Below is a small trained network, with its code and all its weights. Each question gives an input and a class and asks what happens when units are switched off, that is, made to give their printed mean instead of their output.

import numpy as np


def w(rows, s, z=0):
    codes = np.array(rows[::2]) - 128.0
    scale = np.full(codes.shape[1], s)
    scale[-1] = z or s
    return codes * scale


def f(y):
    return y / 2 * (1 + np.tanh(0.7978845608 * (y + 0.044715 * y**3)))


def log_softmax(a):
    a = a - a.max(-1, keepdims=True)
    return a - np.log(np.exp(a).sum(-1, keepdims=True))


def net(x, mask):
    res = np.array(x, float).reshape(1, 2) / 4 @ E
    y = f(res @ A[0][:, :-1].T + A[0][:, -1])
    res = res + np.where(mask, y, B[0][:, -1]) @ B[0][:, :-1]
    return log_softmax(res[-1] @ U[:, :-1].T + U[:, -1])


A, B = {}, {}
E = w([
[61,141,129,140,213,114,254,200],'x0',
[55,18,124,187,170,123,66,213],'x1',
],0.0094)
A[0] = w([
[131,129,127,126,128,124,132,126,247],'n1',
[138,127,137,108,98,129,84,110,101],'n2',
[133,109,120,108,131,173,144,120,81],'n3',
[73,49,138,132,173,131,48,178,88],'n4',
[135,208,144,82,125,133,156,57,124],'n5',
[144,193,129,121,99,123,158,108,95],'n6',
[113,152,108,92,159,102,97,127,143],'n7',
[91,149,139,128,181,131,249,171,93],'n8',
[189,140,125,118,121,132,182,105,105],'n9',
[168,138,126,126,86,132,11,87,102],'n10',
],0.017,0.015)
B[0] = w([
[83,200,25,97,216,254,176,218,244],'n1',
[143,87,129,119,122,132,85,74,169],'n2',
[163,91,139,138,99,119,91,109,118],'n3',
[201,136,134,184,40,78,139,141,229],'n4',
[137,133,103,190,78,109,125,152,253],'n5',
[166,105,149,156,72,76,121,152,193],'n6',
[154,125,132,102,147,131,143,161,137],'n7',
[112,88,148,67,154,70,94,41,249],'n8',
[195,112,180,155,92,114,131,138,188],'n9',
[93,107,146,63,182,59,138,72,245],'n10',
],0.026,0.015)
U = w([
[99,90,119,4,183,82,117,32,118],'0',
[204,143,109,238,10,106,148,210,82],'1',
[61,221,54,97,217,251,170,254,254],'2',
[72,125,191,138,146,214,90,152,66],'3',
],0.0099,0.0071)

Each question gives the input, the list of numbers given to net, and the class t.
The units are the neurons (one row each of A and B). Each row of codes is followed by its name. A weight is (code - 128) times the scale printed after its matrix; where a second scale follows, it is the last column's (A, B and U).
mask holds one flag per neuron, in row order. A switched-off neuron (its flag False) gives its mean, the last column of its row in B, instead of its output. The means were averaged over made-up inputs and are rounded, as every weight is.
A unit's drop is (log p(t) with every unit on - log p(t) with that unit switched off) / (log p(t) with every unit on - log p(t) with every unit switched off).
most important unit: the unit with the biggest drop
top k neurons: the k neurons with the biggest drops, biggest first
drop when u is switched off: that unit's drop, to one decimal
input [5,-7], class 1: most important unit -> n5
input [-6,-7], class 1: top 3 neurons -> (n5; n8; n6)
input [2,3], class 2: top 4 neurons -> (n5; n6; n9; n10)
input [3,5], class 1: top 2 neurons -> (n4; n10)
input [6,-7], class 1: top 4 neurons -> (n5; n10; n6; n9)
input [-3,5], class 1: top 2 neurons -> (n4; n8)
input [0,-3], class 2: drop when n4 is switched off -> 1.1
input [-1,-3], class 2: drop when n4 is switched off -> 1.0
input [3,-2], class 2: drop when n10 is switched off -> 1.1
input [6,-8], class 1: top 3 neurons -> (n5; n10; n6)
